Table B holds the same points as the rows below and some others, measured another way and shuffled. Each row below is followed by which row of B it is.
B:
1: [  80  359  181   51 -268  105  -64   89   32 -182   93  120   96  155
  222 -100]
2: [-223 -487 -403  181  -11   53   -9 -429 -587  180  -46 -166   61   36
  158  204]
3: [  12 -138   23  148  204 -354   55 -230  209   -2    0 -162 -147 -182
   52 -282]
4: [-140 -145  110 -215   31    2 -139  199 -244 -338  227  268  -30  -63
 -254  367]
5: [  42  -44  165   21  191 -182  -32 -130  194 -177   87   25 -153 -188
  -80 -232]
6: [ 160 -106   68  137  -57 -210  -26 -195  253  -63  -54 -312 -121  148
  465 -225]
7: [-165    7   -1  251  314 -244  -30 -224  213  201  -49 -197  -67 -444
  -42 -323]
8: [-159  139  -89  284   -5  114  -23 -275 -105  189  -30  -36   81 -143
  127 -193]
9: [-437 -240 -133  100  127  163 -114 -148 -232   66   44   71  -48 -180
  -44  377]
10: [ -47   81  108   83   60  -64  -34  -75   91  -91   72   45  -50 -126
    0 -130]
11: [-373 -238  -87   -1  124  288 -222 -105 -384   -9   86  122   18 -202
 -152  394]
12: [-131  -31   56  221  177 -254   54 -193  363   45  -20 -122 -187 -172
  137 -205]
13: [ -53  105  -39  196  -91  126  -96 -181 -109   92  -30 -117   92  -23
  248 -125]
14: [  26  253 -129  352 -195   67  -86 -235 -147  305 -138 -331  256  -13
  438 -339]
15: [-408 -213   45   -6  276  134 -158  -74  -46  -97  118  191 -163 -301
 -235  325]
16: [ 136  148  -64   13  -83 -315   32   86 -409  -34  117   30  275 -146
 -203 -223]
17: [  -3   71  195 -140  -86   91  -91  110 -100 -368  208  297  -31   60
 -103  140]
18: [-461 -411 -116  -45  300  168 -198 -131 -379  -32  114  155  -80 -339
 -330  456]
19: [ -45  246  102  178  -12   84  -64 -127   96   10   15   11   22 -116
  121 -235]
20: [  -7  -57   36  150  -34  -85   51 -226  150  -74    7  -48 -132   94
  264 -119]
21: [ 124  291  -69  328 -298  214 -161 -260 -117  244 -160 -381  257  125
  619 -352]
22: [ -36  186   67   90 -212  149  -34  -40  -68 -122   77  123   49  143
  204    9]
23: [ 261  295  151    1  125 -587   69  145   20 -110  135    6  150 -360
 -341 -563]
24: [ 145   36  141  -25  -18  -18 -102  -70  -40 -207   91   11    5  -20
   37 -178]
25: [ -70    8  -78  218 -201  103  -45 -206  -51   72  -56 -152   26  185
  455    2]
26: [-184 -287  -28   61   81   76 -122 -198  -48  -62   22  -74 -137  -13
  163  191]
27: [  94  152  136    8 -179  184 -160  -32  -82 -180   67   24   66  128
  222  -58]
28: [ 233  166  115  -30 -375   61 -160  114 -157 -202   50 -113  167  317
  416   -9]
29: [-139 -184    8   62  286 -218  -99 -112   24   18   23 -124  -79 -345
 -118  -61]
30: [ 166  173   25   23 -185  -60  -65   15 -272 -109   77   -9  203   50
   76 -177]
31: [  90  103  -76  185 -258  -29  -56 -109 -155   77  -47 -228  163  173
  428 -134]
32: [ 268   39  201 -155  -61 -221  -65  108  -56 -355  167   62   21   36
  -53 -155]
33: [-281 -197   22   40  253    4 -144 -102  -18  -22   61   10 -115 -304
 -130  150]
34: [-288 -507   51 -147  445  -94 -158 -104  -73 -213  148  112 -257 -374
 -383  298]
35: [ -56  126  136    7  136  -54  -69   -1  -33 -132  134  171   12 -274
 -252 -137]
36: [ -94   87  -78  174   17    8   -9 -193 -222   85   37   41  109 -172
  -51 -167]
37: [ 280   97  310 -133  106 -309  -70   91  197 -356  159   37  -70 -137
 -129 -334]
38: [  89  -27  -22  203 -100   53  -69 -315   20   38  -71 -237   -5  113
  434 -228]
39: [ 186  164  -15   61 -311  -57  -45   25 -276  -75   46  -87  219  197
  263 -123]
40: [ -39  -60  -87   77 -129  189  -85 -198 -352  -41   41   25   93   86
  138   41]
41: [  45   49  -17  115 -150 -140  -34  -24  -55  -13    6 -162   84   87
  278  -79]
42: [  81    3  149    6    7 -149  -54  -20  130 -192   76  -29  -74    0
  106 -116]
43: [ 106   48   63   42 -204   -6  -88  -18  -58 -134   36  -96   49  181
  311  -29]
44: [ 280   85   13  -74 -266  -18 -121   39 -449 -192  104  -33  252  157
   98 -113]
45: [  46   -8  116 -103 -120    1  -22   34 -142 -330  188  241  -28  128
  -31   93]
46: [ 296  344  242  122  -20 -353  -44   37  359  -59   -7 -240   48 -104
  217 -572]
47: [  28   87  136  -68 -284  101 -110  143  -73 -288  129  107   26  278
  258  214]
48: [  19  -98   59   17   14  -57   -1 -154  -22 -192  100   80  -92   24
   41  -56]
49: [-143 -232   92 -155   22  -91 -127  152  -68 -289  154  100 -112   18
  -31  386]
50: [-233 -310  -69   88  197  -91  -96 -177  -58   26    7 -118 -110 -187
   27  134]
51: [-134 -158  -39  105   88  -26  -99 -168  -57   20    4 -106  -49 -110
  108   25]
52: [ -10  120   20  249   72  -69  -65 -232  139  137  -65 -212   17 -174
  211 -342]
53: [-228 -180  -19   45  -32  474 -231 -254 -247  -85   42   71  -49   52
  168  277]
54: [ 336  222  194   26   32 -587  101   75  221 -173   90  -95   24 -129
  -41 -549]
55: [-121   73   -7  115    0  379 -189 -252 -281   18   35   75   96 -133
   23  -58]
56: [  80    5  148   29   86 -268   -6  -38  191 -163   76  -37 -101  -91
   31 -203]
57: [  65   -7   32  235  150 -212  -46 -289  226  111  -83 -316  -62 -188
  228 -422]
58: [ -47  -44   25   59  146 -232  -67  -34  -13  -12   43  -92    5 -244
  -77 -122]
59: [  31  232   44  259   77   10 -151 -232   86  198  -88 -272  109 -270
  183 -452]
60: [  13  -80 -116  204 -297   84   -4 -256 -105   16  -57 -190   15  354
  580   24]
61: [-383 -112  -99  105  178  230 -186 -162 -291  116   38   57   46 -321
 -152  202]
62: [-190  170   -6  251 -133  245  -69 -188   28   96  -28  -14   22   48
  335  -10]
63: [ 133  105  272 -110  205 -386   -8  130  191 -302  193  141  -85 -282
 -325 -266]
64: [  86   50  -48   68 -140   94 -113 -139 -350  -26   36  -56  180   22
  119 -126]
65: [-301 -255 -151  118  102  274 -226 -260 -322  117  -23 -106   25 -165
   84  216]
66: [ -85  211  146  178   47  182 -130 -179  201   -4    3   -5  -47 -137
  159 -210]
67: [-119 -294  -30    0  -64   30  -69 -115 -111 -166   59  -17 -115  173
  224  289]
68: [-116   -8   50  157   83   22  -56 -211  120   -4    9  -40  -98 -111
  135  -96]
69: [ 173   25   10  -56 -115 -171   23   -6 -327 -216  150  114  128   43
  -94 -131]
70: [-147 -226  -64   52  126 -189  -89  -60 -104   18   22 -146  -28 -168
   18  106]
71: [  29 -181  180 -211  182 -355  -71  185   13 -356  204  114 -111 -169
 -285   86]
72: [  68  -83  129   30  219 -146  -40 -215  100 -145   77    4 -123 -219
 -111 -291]

[  32  -12  -33 -210   91  -59  319   29 -243 -203 -142   42  -34 -102
  205 -132 -286  -69 -169  155  312   90   29 -139   69] => 8
[-116   69  -32 -119  -91  -31  132  -86 -119 -208   77   40  -42 -159
   12    6    0 -231  -40  110   13 -118  105 -250  139] => 31
[ -82  121   38 -148 -213   46   23  -17   20  -46  -95 -124   70 -155
  109  -59  -87  -56  -16   40  -47  -11  -61 -284  151] => 69
[  -2 -204 -103  120 -200  -90  102 -272   -2 -136  125 -252 -264   53
 -115 -154 -334   38    0  141  -43  238  252  -83 -395] => 53
[ 123 -176   78   90 -132  -56  -88 -225  113   50  231  199  -27   18
 -132   72  210  -49   56  -19   11  127  249  118 -115] => 6
[  56  -57   36  -27   20    7  185 -116  -89  -87 -124  -55  -45   16
  141  -57 -274   40  -47  227  185  169  -12  -95 -152] => 9
[ -55   56 -144  -81    7   64  207  -86 -208 -142  219  -38 -179 -146
  165  -35 -101   -9  -63  299 -213 -104  147   77  -89] => 21
[  -5  -66  100   61 -243   16  -42 -209  163   43 -222 -191   16   80
  -73  -71 -277   53   90   55  120  300  -85 -285 -184] => 17
[ 108 -229   90  181  -79  -85   25 -274   51 -103  181   -4  -91   82
  -39   77    6  -44   21  172   58  121  249   -1 -277] => 26
[ -14   44   66  -69 -137   37   25  -81   22  -24  -29  -29   58  -81
   96   11  -24  -38    6   96   -6   19   -8 -156   42] => 41
[  94    9   93   43 -172  198   16 -106  128  189 -284 -438   31   66
  312 -136 -463  422   37  262 -105  339 -242  -40 -336] => 22
[-133  125  -53 -225 -342    0   33   27   19  -69  -96 -260   24 -213
   64 -198 -203  -49  -51  -82  -90   25   -9 -370  189] => 30
[ -23  197   62 -499 -182   -8   35  240  -28   49 -321  204  289 -298
  109 -169   25 -153 -121 -330  311   58 -157 -340  627] => 23
[ 139  -51   40 -116    8   18   41  -50  -29   93   30  261   37  -64
   52  -17   79   21  -30    3  135  149   70  148   43] => 29
[  75 -137   53  -16  -10 -105   87 -144  -50 -121  112  212  -29  -28
  -46   43   83 -164  -39   48  198   68  204  -41    0] => 50
[ 138   21   19  122 -172  297  -61 -151  140  295    4 -427  -53   38
  366  -81 -284  559   78  353 -469  228 -125  289 -460] => 60
[  52 -116    7 -171 -208 -127  135   -7   -4  -91 -212 -153    2  -57
   38 -256 -347   -1 -122 -119  304  292   65 -275   22] => 19
[ 128  -62   -4 -132   72    5  146  -38 -122    0   16  201  -17  -60
  121  -54  -47   35  -77   84  166  140   89  138    1] => 52
[ -63  -30   58  -79 -337  -60   21  -88  120  -53 -301 -316   34  -25
  -34 -208 -395    0   -7  -76  183  280  -72 -478  -21] => 1
[ 193  101 -169 -504  127  179  136  180 -180  395 -255  484   28 -169
   89 -316 -161  291  -84 -201  250  434 -170  418  207] => 7
[  11 -134   53   98 -253  -53  -58 -238  135  -22   48 -118  -60   34
 -122  -32  -95  -19   59   22    0  193  139 -162 -193] => 67
[ 172 -193  159  154  112   -7  114 -242   -3  -18  -94   80  -25  171
   82   85 -164   63   22  293  296  267   14   34 -325] => 15
[ -93  168 -175 -207  -98  154  109  -31 -128   50   26  -28 -114 -181
   78 -150 -171   97   -4  131 -225   36  -36   39   13] => 64
[ -30  -50   56  -95  -39 -149   93 -108  -74 -222   99  286   18 -103
 -113   82  167 -359  -44  -14  257  -65  194 -232  199] => 70
[ 112 -283  470  368 -183 -229 -123 -332  263 -293  152  -44  214  133
   36  396  337 -360   39  175  239 -121  255 -422  -79] => 71
[ -74  -42  105  115 -318    8  -86 -254  204   -9 -135 -270  -13   57
 -106  -29 -218  -13  124   82    1  203  -45 -368 -188] => 47
[  45  -43  -12  -62   61    8  243  -72 -161 -137  -56  -52  -79  -33
  203  -65 -263   32  -93  272  131  102   39  -44 -126] => 61
[ 213 -147   74    0  141  -17   89 -120  -84   -1  216  352   -7   -9
  111  121  211  -26  -55  152  124   50  211  287  -61] => 57
[  88   19  223 -154  -66  -22  -44    2   69   29 -107  294  260 -101
   80  115  244 -172  -16  -89  281   11  -33 -170  317] => 54
[ 321   -9  233  102  -96  316 -186  -71  252  463  -59 -176  208   59
  491   62   20  592   75  241 -305  246 -189  431 -290] => 46
[ 114 -134  159  101 -114  -15  -58 -209  130   37   16   66   48   65
  -16   77   50   -8   62   80  111  171   71  -45 -136] => 42
